Here is a tiny trained network, its code and every weight. The questions are about switching its units off for an input and a class, where a switched-off unit gives its printed mean instead of its output.

import numpy as np


def w(rows, s, z=0):
    codes = np.array(rows[::2]) - 128.0
    scale = np.full(codes.shape[1], s)
    scale[-1] = z or s
    return codes * scale


def f(y):
    return y / 2 * (1 + np.tanh(0.7978845608 * (y + 0.044715 * y**3)))


def log_softmax(a):
    a = a - a.max(-1, keepdims=True)
    return a - np.log(np.exp(a).sum(-1, keepdims=True))


def net(x, mask):
    res = np.array(x, float).reshape(1, 7) / 4 @ E
    y = f(res @ A[0][:, :-1].T + A[0][:, -1])
    res = res + np.where(mask, y, B[0][:, -1]) @ B[0][:, :-1]
    return log_softmax(res[-1] @ U[:, :-1].T + U[:, -1])


A, B = {}, {}
E = w([
[95,89,249,49,170,45,200,42,151],'x0',
[133,119,136,130,117,119,123,142,132],'x1',
[70,25,58,100,210,92,102,179,63],'x2',
[131,121,139,138,118,123,129,146,120],'x3',
[253,116,70,59,159,129,229,152,112],'x4',
[76,94,111,66,45,231,175,160,155],'x5',
[111,91,99,234,191,128,203,180,221],'x6',
],0.0074)
A[0] = w([
[38,154,169,173,126,145,98,114,133,78],'neuron 1',
[96,26,62,76,180,93,125,172,67,63],'neuron 2',
[145,111,162,102,139,85,147,98,161,101],'neuron 3',
[85,102,119,211,163,142,215,153,193,69],'neuron 4',
[98,107,105,66,71,189,182,142,163,26],'neuron 5',
[71,85,124,77,60,212,175,148,157,68],'neuron 6',
[165,164,136,23,97,120,76,124,46,102],'neuron 7',
[126,101,199,61,146,111,170,125,177,110],'neuron 8',
[226,173,148,181,190,49,84,107,106,54],'neuron 9',
[138,140,69,165,89,157,104,144,119,78],'neuron 10',
[195,137,110,110,144,143,187,128,111,50],'neuron 11',
[168,121,114,144,134,184,79,148,136,105],'neuron 12',
[179,150,55,164,107,142,106,148,117,100],'neuron 13',
[187,178,163,130,62,146,160,126,171,78],'neuron 14',
[117,129,187,84,162,112,188,119,119,64],'neuron 15',
[126,114,179,121,141,126,179,109,131,62],'neuron 16',
[187,169,85,149,130,182,99,181,120,112],'neuron 17',
[86,102,161,125,137,116,129,94,145,94],'neuron 18',
[210,231,179,159,81,140,172,96,201,50],'neuron 19',
[149,112,102,168,175,114,182,156,219,17],'neuron 20',
[244,107,96,71,141,122,204,151,119,4],'neuron 21',
[143,136,134,68,101,127,82,112,94,57],'neuron 22',
],0.011,0.0024)
B[0] = w([
[73,162,150,159,87,102,31,170,168,196],'neuron 1',
[118,89,73,51,224,203,41,138,92,233],'neuron 2',
[100,128,80,127,116,103,177,125,113,175],'neuron 3',
[228,133,189,95,54,190,115,76,129,217],'neuron 4',
[183,128,173,196,207,80,180,150,114,209],'neuron 5',
[189,176,146,195,228,43,166,144,138,227],'neuron 6',
[231,112,199,127,55,211,157,86,158,231],'neuron 7',
[78,136,64,99,93,89,199,119,114,203],'neuron 8',
[194,160,165,200,231,64,224,167,138,227],'neuron 9',
[73,114,103,105,96,92,159,111,117,187],'neuron 10',
[77,141,159,160,96,94,44,159,175,180],'neuron 11',
[86,136,119,90,113,105,159,115,123,169],'neuron 12',
[84,118,88,120,103,94,196,98,112,198],'neuron 13',
[120,94,81,76,194,186,78,123,105,212],'neuron 14',
[75,118,70,117,89,125,186,135,133,185],'neuron 15',
[86,100,109,117,103,128,160,122,109,163],'neuron 16',
[65,115,91,97,97,101,204,131,132,208],'neuron 17',
[89,139,86,141,93,119,123,147,113,161],'neuron 18',
[120,69,84,62,204,181,37,149,80,255],'neuron 19',
[218,118,187,118,66,203,152,92,139,193],'neuron 20',
[40,194,175,206,67,89,5,140,157,225],'neuron 21',
[191,115,146,132,81,180,135,101,159,176],'neuron 22',
],0.015,0.011)
U = w([
[126,72,92,62,228,163,66,155,61,188],'0',
[221,121,203,125,25,172,178,74,158,130],'1',
[45,120,71,107,60,48,254,118,102,7],'2',
[193,164,172,227,247,31,204,178,120,115],'3',
[47,190,179,209,63,68,15,180,190,227],'4',
],0.0074,0.0014)

Each question gives the input, the list of numbers given to net, and the class t.
The units are the neurons (one row each of A and B). Each row of codes is followed by its name. A weight is (code - 128) times the scale printed after its matrix; where a second scale follows, it is the last column's (A, B and U).
mask holds one flag per neuron, in row order. A switched-off neuron (its flag False) gives its mean, the last column of its row in B, instead of its output. The means were averaged over made-up inputs and are rounded, as every weight is.
A unit's drop is (log p(t) with every unit on - log p(t) with that unit switched off) / (log p(t) with every unit on - log p(t) with every unit switched off).
The circuit of an input: a set's keep is (log p(t) with only the set's units on - log p(t) with every unit switched off) / (log p(t) with every unit on - log p(t) with every unit switched off). Starting from the 12 units with the biggest drops (on a tie, the unit counted first), units are removed one at a time, each time the one whose removal leaves the highest keep (on an exact tie, the one counted first), for as long as the keep stays at least 0.8.
circuit, biggest first: the units of the circuit, biggest drop first
most important unit: the unit with the biggest drop
top k neurons: the k neurons with the biggest drops, biggest first
drop of u: that unit's drop, to one decimal
input [-7,-8,3,7,4,1,-8], class 1: most important unit	neuron 7
input [6,-3,5,5,6,5,1], class 2: top 4 neurons	[neuron 8; neuron 15; neuron 19; neuron 1]
input [4,-3,2,-1,-7,5,-5], class 4: top 3 neurons	[neuron 1; neuron 9; neuron 4]
input [8,3,8,-1,-8,-8,8], class 0: top 3 neurons	[neuron 2; neuron 7; neuron 21]
input [-4,-3,5,7,-3,7,-5], class 3: top 3 neurons	[neuron 6; neuron 19; neuron 5]
input [3,-4,6,5,-1,-4,8], class 1: top 3 neurons	[neuron 4; neuron 20; neuron 19]
input [5,5,3,8,3,-1,4], class 2: top 4 neurons	[neuron 7; neuron 8; neuron 19; neuron 15]
input [5,7,2,-3,-7,6,-1], class 4: top 3 neurons	[neuron 1; neuron 9; neuron 18]
input [-5,6,5,-7,-4,6,1], class 3: top 2 neurons	[neuron 6; neuron 19]
input [0,8,3,-8,6,7,-8], class 1: top 3 neurons	[neuron 7; neuron 22; neuron 9]
input [-5,-1,0,4,1,-5,1], class 2: top 2 neurons	[neuron 6; neuron 17]
input [5,0,6,-1,-2,-5,-8], class 1: top 2 neurons	[neuron 7; neuron 19]
input [-5,4,3,5,3,8,-4], class 3: top 2 neurons	[neuron 6; neuron 5]
input [7,7,6,-8,1,5,5], class 2: top 3 neurons	[neuron 8; neuron 19; neuron 15]
input [-1,0,0,6,-7,7,6], class 3: circuit, biggest first	[neuron 6]
input [0,-7,5,4,1,-2,8], class 1: drop of neuron 20	0.2
input [5,1,2,-4,4,2,-4], class 2: drop of neuron 20	0.6
input [7,7,-1,-5,-5,-6,3], class 2: drop of neuron 20	0.0
